Below are the code and all the weights of a small trained network. Each question names an input and a class and asks about switching units off, where a switched-off unit gives its printed mean instead of its output.

import numpy as np


def w(rows, s, z=0):
    codes = np.array(rows[::2]) - 128.0
    scale = np.full(codes.shape[1], s)
    scale[-1] = z or s
    return codes * scale


def norm(h):
    return h / np.sqrt((h * h).mean(-1, keepdims=True) + 1e-5)


def f(y):
    return np.maximum(y, 0)


def log_softmax(a):
    a = a - a.max(-1, keepdims=True)
    return a - np.log(np.exp(a).sum(-1, keepdims=True))


def net(x, mask):
    res = np.array(x, float).reshape(1, 5) / 4 @ E
    u = 0
    for l in range(3):
        y = f(norm(res) @ A[l][:, :-1].T + A[l][:, -1])
        res = res + np.where(mask[u : u + 10], y, B[l][:, -1]) @ B[l][:, :-1]
        u += 10
    return log_softmax(norm(res)[-1] @ U[:, :-1].T + U[:, -1])


A, B = {}, {}
E = w([
[33,59,219],'x0',
[251,149,226],'x1',
[145,173,86],'x2',
[72,190,139],'x3',
[91,1,62],'x4',
],0.0054)
A[0] = w([
[113,87,70,130],'0.n1',
[61,235,194,3],'0.n2',
[106,134,162,183],'0.n3',
[87,83,154,149],'0.n4',
[103,130,133,87],'0.n5',
[157,96,96,71],'0.n6',
[116,135,111,81],'0.n7',
[129,254,211,5],'0.n8',
[207,102,199,161],'0.n9',
[104,147,196,31],'0.n10',
],0.009,0.0036)
B[0] = w([
[200,88,180,217],'0.n1',
[150,141,183,201],'0.n2',
[172,108,119,197],'0.n3',
[129,83,58,221],'0.n4',
[135,61,172,138],'0.n5',
[135,212,143,154],'0.n6',
[134,157,79,134],'0.n7',
[254,128,142,237],'0.n8',
[124,7,95,254],'0.n9',
[158,196,118,157],'0.n10',
],0.0051,0.0036)
A[1] = w([
[6,125,72,120],'1.n1',
[158,127,86,6],'1.n2',
[137,108,109,79],'1.n3',
[20,142,97,126],'1.n4',
[99,141,148,65],'1.n5',
[77,160,103,70],'1.n6',
[113,33,160,114],'1.n7',
[229,128,50,252],'1.n8',
[29,79,41,34],'1.n9',
[169,206,255,105],'1.n10',
],0.0071,0.0025)
B[1] = w([
[42,133,160,186],'1.n1',
[165,138,130,135],'1.n2',
[128,179,167,138],'1.n3',
[58,93,162,170],'1.n4',
[123,122,157,130],'1.n5',
[89,121,144,138],'1.n6',
[178,146,2,198],'1.n7',
[106,117,49,254],'1.n8',
[71,142,156,193],'1.n9',
[142,50,130,190],'1.n10',
],0.0062,0.0058)
A[2] = w([
[82,100,181,90],'2.n1',
[178,195,185,211],'2.n2',
[138,189,217,255],'2.n3',
[145,77,85,184],'2.n4',
[134,174,250,142],'2.n5',
[146,203,114,189],'2.n6',
[142,38,64,250],'2.n7',
[173,77,76,127],'2.n8',
[152,78,159,68],'2.n9',
[40,127,137,162],'2.n10',
],0.012,0.0036)
B[2] = w([
[139,153,126,149],'2.n1',
[118,66,77,168],'2.n2',
[135,8,117,160],'2.n3',
[120,171,156,196],'2.n4',
[102,50,116,151],'2.n5',
[148,82,89,159],'2.n6',
[139,192,186,246],'2.n7',
[164,172,143,194],'2.n8',
[168,117,174,146],'2.n9',
[128,147,172,175],'2.n10',
],0.011)
U = w([
[133,6,124,115],'0',
[106,143,15,140],'1',
[7,119,129,145],'2',
[120,162,125,95],'3',
[76,92,76,3],'4',
[160,105,183,185],'5',
[152,171,138,146],'6',
],0.018,0.013)

Each question gives the input, the list of numbers given to net, and the class t.
The units are the neurons (one row each of A and B). Each row of codes is followed by its name. A weight is (code - 128) times the scale printed after its matrix; where a second scale follows, it is the last column's (A, B and U).
mask holds one flag per neuron, layer by layer. A switched-off neuron (its flag False) gives its mean, the last column of its row in B, instead of its output. The means were averaged over made-up inputs and are rounded, as every weight is.
A unit's drop is (log p(t) with every unit on - log p(t) with that unit switched off) / (log p(t) with every unit on - log p(t) with every unit switched off).
The circuit of an input: a set's keep is (log p(t) with only the set's units on - log p(t) with every unit switched off) / (log p(t) with every unit on - log p(t) with every unit switched off). Starting from the 12 units with the biggest drops (on a tie, the unit counted first), units are removed one at a time, each time the one whose removal leaves the highest keep (on an exact tie, the one counted first), for as long as the keep stays at least 0.8.
units of the circuit, in order: the units of the circuit, biggest drop first
top k neurons: the k neurons with the biggest drops, biggest first
top k neurons in layer l: the k neurons of layer l with the biggest drops, biggest first
drop of u: that unit's drop, to one decimal
input [7,-1,3,-3,7], class 5: top neuron => (0.n1)
input [-1,-6,1,-5,6], class 2: top 2 neurons => (0.n8; 1.n9)
input [-2,-2,7,7,1], class 2: units of the circuit, in order => (0.n8; 1.n7; 2.n8)
input [-3,2,1,-3,-8], class 0: units of the circuit, in order => (2.n2; 2.n3)
input [-8,3,3,-1,-6], class 1: units of the circuit, in order => (2.n7; 2.n2)
input [-1,-8,1,-7,6], class 2: top 3 neurons => (0.n8; 1.n9; 1.n1)
input [6,5,-4,7,3], class 6: top 2 neurons => (1.n7; 0.n4)
input [0,-5,-8,-2,4], class 5: top 2 neurons => (2.n7; 0.n1)
input [3,-6,8,-6,-6], class 2: top 2 neurons in layer 2 => (2.n7; 2.n8)
input [2,-3,5,-2,4], class 3: drop of 0.n1 => 0.3
input [8,-3,0,-8,5], class 6: drop of 0.n8 => -0.1
input [-5,0,-6,6,6], class 6: drop of 0.n1 => 0.4
input [-3,-2,8,6,-5], class 0: drop of 2.n3 => 0.2
input [-7,-4,3,-7,-6], class 1: top neuron in layer 1 => (1.n10)
